Below are the code and all the weights of a small trained network. Each question names an input and a target symbol and asks about switching units off, where a switched-off unit gives its printed mean instead of its output.

import numpy as np


def w(rows, s, z=0):
    codes = np.array(rows[::2]) - 128.0
    scale = np.full(codes.shape[1], s)
    scale[-1] = z or s
    return codes * scale


def norm(h):
    return h / np.sqrt((h * h).mean(-1, keepdims=True) + 1e-5)


def f(y):
    return np.maximum(y, 0)


def softmax(a):
    e = np.exp(a - a.max(-1, keepdims=True))
    return e / e.sum(-1, keepdims=True)


def log_softmax(a):
    a = a - a.max(-1, keepdims=True)
    return a - np.log(np.exp(a).sum(-1, keepdims=True))


def net(x, mask):
    ids = ['ΞΣΩαβγεζπτφ'.index(c) for c in x.split()]
    T = len(ids)
    res = E[ids] + P[:T]
    q, k, v = (norm(res) @ M[0].T for M in (Q, K, V))
    z = softmax(np.where(np.tri(T) > 0, q @ k.T / 2**0.5, -1e9)) @ v
    res = res + np.where(mask[0], z, O[0][:, -1]) @ O[0][:, :-1]
    y = f(norm(res) @ A[0][:, :-1].T + A[0][:, -1])
    res = res + np.where(mask[1:13], y, B[0][:, -1]) @ B[0][:, :-1]
    return log_softmax(norm(res)[-1] @ U[:, :-1].T + U[:, -1])


Q, K, V, O, A, B = {}, {}, {}, {}, {}, {}
E = w([
[65,124,184,158,158,142],'Ξ',
[208,159,87,163,75,124],'Σ',
[120,171,154,139,144,168],'Ω',
[79,117,126,74,118,57],'α',
[107,250,156,155,100,165],'β',
[122,97,156,132,167,97],'γ',
[155,149,69,71,28,125],'ε',
[104,174,126,210,123,53],'ζ',
[225,85,67,116,161,131],'π',
[172,88,171,9,39,87],'τ',
[87,170,127,146,87,123],'φ',
],0.018)
P = w([
[114,116,104,89,170,52],'0',
[68,47,146,156,99,208],'1',
[158,106,154,186,126,91],'2',
[110,125,91,101,170,53],'3',
[55,21,81,113,230,165],'4',
[166,98,156,182,131,87],'5',
[114,137,92,94,153,60],'6',
[57,85,63,107,221,171],'7',
[164,102,159,185,132,88],'8',
[97,164,72,113,153,51],'9',
[55,114,101,57,246,189],'10',
],0.011)
Q[0] = w([
[139,51,58,88,13,13],'head 0',
[70,202,89,195,153,254],'head 0',
],0.0034)
K[0] = w([
[197,194,191,141,104,2],'head 0',
[91,253,153,135,44,208],'head 0',
],0.0043)
V[0] = w([
[117,158,2,137,97,32],'head 0',
[63,109,11,138,119,128],'head 0',
],0.0043)
O[0] = w([
[178,145,129,137,157,112,254],'head 0',
[80,158,103,102,2,187,186],'head 0',
],0.009,0.002)
A[0] = w([
[81,88,102,31,111,137,77],'neuron 0',
[120,173,96,116,165,83,142],'neuron 1',
[176,71,105,119,138,246,206],'neuron 2',
[139,92,138,219,91,122,4],'neuron 3',
[114,117,75,185,94,158,170],'neuron 4',
[89,191,207,154,125,116,182],'neuron 5',
[120,128,197,60,100,157,126],'neuron 6',
[84,140,103,72,160,169,178],'neuron 7',
[89,80,82,71,150,135,189],'neuron 8',
[94,155,100,138,134,124,145],'neuron 9',
[124,123,147,148,10,177,175],'neuron 10',
[143,146,130,157,180,166,177],'neuron 11',
],0.012,0.0035)
B[0] = w([
[122,155,176,179,150,156,202],'neuron 0',
[160,152,123,78,117,155,216],'neuron 1',
[1,133,208,198,119,106,185],'neuron 2',
[127,190,158,101,93,232,160],'neuron 3',
[97,137,169,75,245,164,185],'neuron 4',
[128,71,114,163,83,87,254],'neuron 5',
[113,117,150,127,147,173,166],'neuron 6',
[167,183,194,163,209,208,212],'neuron 7',
[88,137,98,183,110,177,218],'neuron 8',
[87,118,145,105,103,171,195],'neuron 9',
[103,57,104,145,186,140,200],'neuron 10',
[184,98,163,189,79,143,181],'neuron 11',
],0.0096,0.0072)
U = w([
[131,145,86,93,111,170,34],'Ξ',
[178,162,170,151,161,184,87],'Σ',
[182,175,121,108,144,101,110],'Ω',
[102,124,142,153,106,8,124],'α',
[76,135,110,98,79,110,104],'β',
[107,137,137,104,192,61,98],'γ',
[136,75,66,143,127,117,255],'ε',
[142,198,175,153,92,81,104],'ζ',
[85,180,167,124,199,142,132],'π',
[150,101,191,93,107,102,211],'τ',
[46,89,148,164,161,169,104],'φ',
],0.014,0.003)

Each question gives the input, a string of symbols that net reads in full, and the target symbol t.
The units are the heads (2 rows each of Q, K, V and O) and the neurons (one row each of A and B). Each row of codes is followed by its name. A weight is (code - 128) times the scale printed after its matrix; where a second scale follows, it is the last column's (O, A, B and U).
mask holds one flag per unit, heads first, then neurons. A switched-off unit (its flag False) gives its mean, the last column of its rows in O or B, instead of its output. The means were averaged over made-up inputs and are rounded, as every weight is.
A unit's drop is (log p(t) with every unit on - log p(t) with that unit switched off) / (log p(t) with every unit on - log p(t) with every unit switched off).
The circuit of an input: a set's keep is (log p(t) with only the set's units on - log p(t) with every unit switched off) / (log p(t) with every unit on - log p(t) with every unit switched off). Starting from the 12 units with the biggest drops (on a tie, the unit counted first), units are removed one at a time, each time the one whose removal leaves the highest keep (on an exact tie, the one counted first), for as long as the keep stays at least 0.8.
units of the circuit, in order: the units of the circuit, biggest drop first
unit that matters most: the unit with the biggest drop
k most important neurons: the k neurons with the biggest drops, biggest first
drop of u: that unit's drop, to one decimal
input Ξ γ β φ φ, target π: units of the circuit, in order : (neuron 7; neuron 5)
input γ τ γ π Ω Ξ β, target ζ: units of the circuit, in order : (neuron 5; neuron 8; neuron 4)
input π ε π β φ β ζ ε, target π: units of the circuit, in order : (neuron 7; neuron 4)
input ζ Ξ α Ω Σ Ω α Σ, target π: 3 most important neurons : (neuron 4; neuron 5; neuron 10)
input ε φ α, target α: most important neuron : (neuron 7)
input α τ β γ β ε ζ τ φ π ε, target π: units of the circuit, in order : (neuron 7; neuron 2)
input ε φ β, target φ: 2 most important neurons : (neuron 10; neuron 4)
input τ β β γ Ξ φ π Ξ α Ω τ, target π: units of the circuit, in order : (neuron 5; neuron 0)
input π Ω β β Ξ α Ω γ π Ω, target Σ: 3 most important neurons : (neuron 7; neuron 2; neuron 1)
input β ε Ξ φ Ξ τ γ, target γ: 2 most important neurons : (neuron 7; neuron 5)
input Ω β Ω ε ζ φ β ε Ω Ω, target Σ: 2 most important neurons : (neuron 7; neuron 2)
input π τ φ τ β α, target α: 2 most important neurons : (neuron 7; neuron 4)
input β π π β β γ α, target π: 2 most important neurons : (neuron 0; neuron 5)
input α φ φ ζ β φ τ α ε, target ε: unit that matters most : neuron 10
input α α Σ α γ ζ, target ζ: drop of neuron 7 : 0.2
input Σ ζ ε, target ε: drop of neuron 10 : 0.7
input α β α φ γ β τ Ξ γ, target τ: drop of neuron 0 : 0.2
input Ω π τ π β φ α ε ζ Ω τ, target π: drop of neuron 6 : -0.1
